[169 176 133 133] : Rup
[ 60 122 177 156] : Pidi
[153 130  98 127] : fefor
[172 148  86 114] : siziz
[188 148  86 114] : zil
[145 153 149 155] : faz
[176 133 169 153] : fili
[143 155 149 155] : zez
chg zez: [144 155 149 155] | 0, [143]
chg faz: [144 153 149 155] | 0, [145]
q: [169 153] | fili
q: [169 176 133] | Rup

[141 131 118 122 135 201 120  84 135 188 140 132 135 158 126 117  85] -> sur
[131 118 141 137 118 126 119 138 154 158 120 136 144 112 148 148 126] -> talu
[110 141 127 127 146  76 136 161 104  70 141  97 117 142 102 124 158] -> Figuz
[127  96 150 156 114 125 144 141 120 116 108 136 118 115 147 136 152] -> sotaf
[123 118 131 145 116 122 127 158 143 151 134 149 140 129 127 151 125] -> rep
[100 122 129 138 132 106 118 171 125  96 113 120 120 130 113 148 138] -> veb
chg sotaf: [127  96 150 156 115 125 144 141 120 116 108 136 118 115 147 136 152] | 4, [114]
q: [131 118 141] | talu
chg Figuz: [110 141 127 127 146  76 135 161 104  70 141  97 117 142 102 124 158] | 6, [136]
q: [131 145 116 122 127 158 143] | rep
q: [129 127 151 125] | rep
q: [141 127] | Figuz
chg Figuz: [110 141 127 127 146  76 137 161 104  70 141  97 117 142 102 124 158] | 6, [136]

[133 149 168  88] -> muve
[141 116 147 100] -> lamuv
[105  69 125 117] -> viv
[ 89  75 133 135] -> vadam
[135 147 132 137] -> Gozo
chg Gozo: [134 147 132 137] | 0, [135]
q: [ 89  75 133] | vadam
chg vadam: [ 88  75 133 135] | 0, [89]

[131 130 126 116]  lida
[124 108 120 128]  vuf
[114 156  62 133]  les
[125 126 102  93]  nepi
[118  95 135 147]  kela
[128 129 136 139]  tata
[114 156  62 168]  kug
chg tata: [128 129 136 138] | 3, [139]
chg vuf: [125 108 120 128] | 0, [124]

[157 124  68  82  74 175  95 127 100 163] -> busak
[124  73  66 152  58 142  88 145 135 109] -> rinur
[ 99 114  71 189  81 155  75 158 121 124] -> sizo
[159 103  61  83  65 162  97 121 116 148] -> noni
[ 59  83  65 162  97 121 116 148 128 129] -> lolug
[ 97 142  67 187  94 163  72 152 115 138] -> por
[140  83 162 103  97  61  65 121 135 116] -> karam
chg rinur: [124  73  66 152  58 143  88 145 135 109] | 5, [142]
q: [124  73  66 152  58 142  88 145] | rinur
q: [103  61  83  65 162  97 121] | noni
q: [ 61  83  65 162  97 121 116 148] | noni

[147 112 146 135 103 122  99 114 142 157 115  88 114 158] : Lufos
[178 117 138 101 135 122  97 141 144 136 154 163 127 127] : mos
[150 151 150 141 112 121 139 130 130 138 117 166 119 167] : Fega
[150 151 150 141 112 121 139 130 112  87 123 124 112 115] : somin
[113 130 138 100  93 118 152 137 130 104  75 126 109 123] : genam
[150 151 150 141 112 121 139 130 130 138 117 124 119 167] : vip
[150 108 111 121 121 129 115 125 120 120 153 133 127 165] : rupe
[ 83 143 141  97 138 122 135 101 123 116 193 143 133 113] : rud
chg Lufos: [147 112 146 135 103 122  99 114 142 158 115  88 114 158] | 9, [157]
q: [130 112  87 123 124] | somin
q: [150 151 150 141 112 121 139 130 130 138 117 166 119 167] | Fega
q: [138 101 135 122  97 141] | mos

[110 144  94 169 159 124 147 121 153 111 140 155 120 119 102 111 177 150
 158 108] : pud
[159 124 147 119 153 111 140 121 153 111 140 155 116 116 144 142 112 148
 117 121] : Mokek
[110 144  94 169 159 124 113 121 153 111 140 155 120 177 102 119 111 150
 158 108] : Fisum
q: [119 102 111 177 150] | pud
q: [159 124 147 121 153 111 140] | pud

[126 132 107 134 111 134 158 135 156 128 119 140 106 116 118 128 131 130
 113 134 123 127 119 134] -> roro
[116 169  80 131 127 122 144 114 137 106 114 142 115 102  97 137 116 126
 121 126 111 115 102 138] -> lenop
[148 125 112 137 125 131 131 135 128 127 138 117 126 133 127 139 140 127
 127 142 131 151 120 154] -> Fuvuf
[139 156 124 117 126 129 116 109 152 125 106 119 145  75 101  93 143 149
 129 123 151 138  93 105] -> lega
[148 125 112 137 125 131 131 135 128 127 138 117 126 133 127 139 140 127
 127 136 131 151 120 154] -> durep
[136 127 115 157 143 117 100 139 114 128 139 141 149 120 116 138 125 156
 128 124 154 126 127  84] -> pivep
[125 131 131 135 128 125 136 139 130 133 113 146 121 125 109 112 131 126
 125 127 124 127 113 132] -> Pef
[124 151 155 131 190 120 116  95 148 148 137 156 144  99 115 106 128 146
 129 141 110 124 110 152] -> Zedo
[128 117 100 139 127 114 115 143 157 136 101 143 147 129 127 113 130 152
 128 124 141 127 134 105] -> tid
q: [148 125 112 137 125 131 131 135 128 127 138 117 126 133 127 139 140 127
 127 142 131 151 120 154] | Fuvuf
chg lenop: [116 169  80 131 127 122 144 114 137 106 114 142 115 102  97 137 116 126
 121 126 111 115 102 139] | 23, [138]
q: [128 117 100 139 127 114 115 143 157 136] | tid
q: [121 126 111 115] | lenop

[194  77  66 113 181 138] : kebe
[ 56 200 180 136 138 181] : dele
[162  81 162 136  67 129] : lefa
[161  88 167 141  67 133] : roru
[199  76  73 114 166 135] : betak
[188  79  74 110 174 135] : zod
[ 64 175 175 138  89 121] : Nat
[ 58 191 173 139 112 118] : Zezum
[ 86 184  77 115 203 128] : Lekuz
chg betak: [199  75  73 114 166 135] | 1, [76]
q: [181 138] | kebe
chg dele: [ 56 200 180 136 138 180] | 5, [181]
q: [180 136] | dele

[ 90 110 129 112 103 137 118 156  97 126 145 114 105 117 112 102 124 121
 121 134 156 130  65 128 187 135 149 116 135 120 147 127  93 196 175 121
 109 145 153 176 123 107 112 104  74 117 135 133  99 136 103 112]  dila
[119 141 161 108 129 158 126 129 140 148 126 119 139 135 127 127 121 129
 116 130 130 134 148 145 140 140 103 121  95 154 129 114  98 125 128 123
 146 132 124 109 133 139 144 136 128 170 121 148 136 147 132 133]  rofiz
[118 149 112 157 105 117 104 107 130 130 130 114 144 106 137 150 137 111
  93 117 128 122 103 150  85 117 123 127 100 158 151 119 170 161 145 130
 112 144 144 142 130 116 146 168  94 130 133  89 112 154 121 108]  Kare
[113 149 169 159 111 159 126 111 159 126 145 120 115 120 112 123 139  88
 170 125 135 123 137 125  75 135 152 128 124 133 147 124 167 107 145 104
 151 118 193 118 101 141 114 179 122 169 154 113 153 168 123 131]  vina
chg vina: [113 149 169 159 111 159 126 111 159 126 145 120 115 120 112 123 140  88
 170 125 135 123 137 125  75 135 152 128 124 133 147 124 167 107 145 104
 151 118 193 118 101 141 114 179 122 169 154 113 153 168 123 131] | 16, [139]
q: [167 107 145 104 151 118 193 118 101 141 114] | vina
chg vina: [113 149 169 159 111 159 126 111 159 126 145 120 115 120 112 123 139  88
 170 125 135 123 137 125  75 135 152 128 124 133 147 124 167 107 145 104
 151 118 193 118 101 141 114 179 122 170 154 113 153 168 123 131] | 45, [169]

[105 122 107 121  63 101 160 167 121 110 107 122 127 194 147 157] = vin
[141 141 131 134 122 121 131 129 147 137 150 125 155 119 130 121] = biko
[105 122 107 121  63 101 160 167 147 135 111 143 109 165  97 195] = mudu
[119 121 126 108 148 125 147 132 122 180 111 159 102 151 123 155] = Tez
[141 141 131 170 122 121 131 129 147 137 150 125 155 119 130 121] = benuk
q: [141 141 131 134 122 121 131 129 147 137 150 125 155 119 130 121] | biko
chg mudu: [105 122 107 121  63 102 160 167 147 135 111 143 109 165  97 195] | 5, [101]
chg biko: [141 141 131 134 122 121 131 129 147 137 150 125 155 119 131 121] | 14, [130]
chg Tez: [119 121 126 108 148 125 147 132 123 180 111 159 102 151 123 155] | 8, [122]
chg vin: [105 122 107 121  63 101 160 167 121 110 107 122 127 195 147 157] | 13, [194]
chg biko: [141 141 131 134 122 121 131 129 147 137 149 125 155 119 130 121] | 10, [150]

[135 135 155 136 143 131 138 110 107 135 187 106 145 129  85] -> Visu
[128 149 117 137 152 106 153  99 134 123 138 118 154 120 123] -> Vutad
[142 110 122 132 146 139 121 128 132 108 113 147 119  74 123] -> roke
[119 152 109 131 140  92 144  94 137 116 126 120 142 119 128] -> gul
[117 113 169 164  97 136 153 124 169 171 103 127 111  88 129] -> Gaka
[131 132 160 149 117 137 161 137 147 177 110 113 115  75 118] -> Lese
[142 110 122 139 132 108 132 128 113 121 147 146 133 160 101] -> Tol
[116 157 114 127 144  97 149  93 139 122 122 119 144 120 132] -> Fevez
[131 138 110 107 135 187 105 145 129 121 147 146 133 160 101] -> zasi
chg roke: [142 110 121 132 146 139 121 128 132 108 113 147 119  74 123] | 2, [122]
q: [117 137 152 106 153  99 134 123] | Vutad
chg gul: [119 152 109 131 140  92 144  94 137 116 126 120 142 120 128] | 13, [119]
q: [131 138 110 107 135 187 106 145 129] | Visu
chg Lese: [131 132 160 149 117 137 161 137 147 177 111 113 115  75 118] | 10, [110]
q: [108 132] | Tol
q: [139 132 108 132 128 113 121 147 146] | Tol

[174 182 119 157 115 182  95] -> Kanul
[ 77 166  83 106  64  85 158] -> dig
[140  97 185 114 100 103 160] -> Riku
[185 166  83 116  97  98 181] -> metof
[164 107 111 158 113 187 179] -> nul
[ 91 114 191 113 137 175  99] -> gebaz
[149 132  87  80 103 135 148] -> vapu
[ 78  80 116 153 146 144  65] -> vozi
[182  94 112 153  83  89  83] -> gen
chg vapu: [149 132  87  81 103 135 148] | 3, [80]
q: [182  95] | Kanul
q: [ 77 166  83 106  64  85 158] | dig
q: [ 83 116  97] | metof
q: [112 153] | gen
chg gebaz: [ 91 114 190 113 137 175  99] | 2, [191]

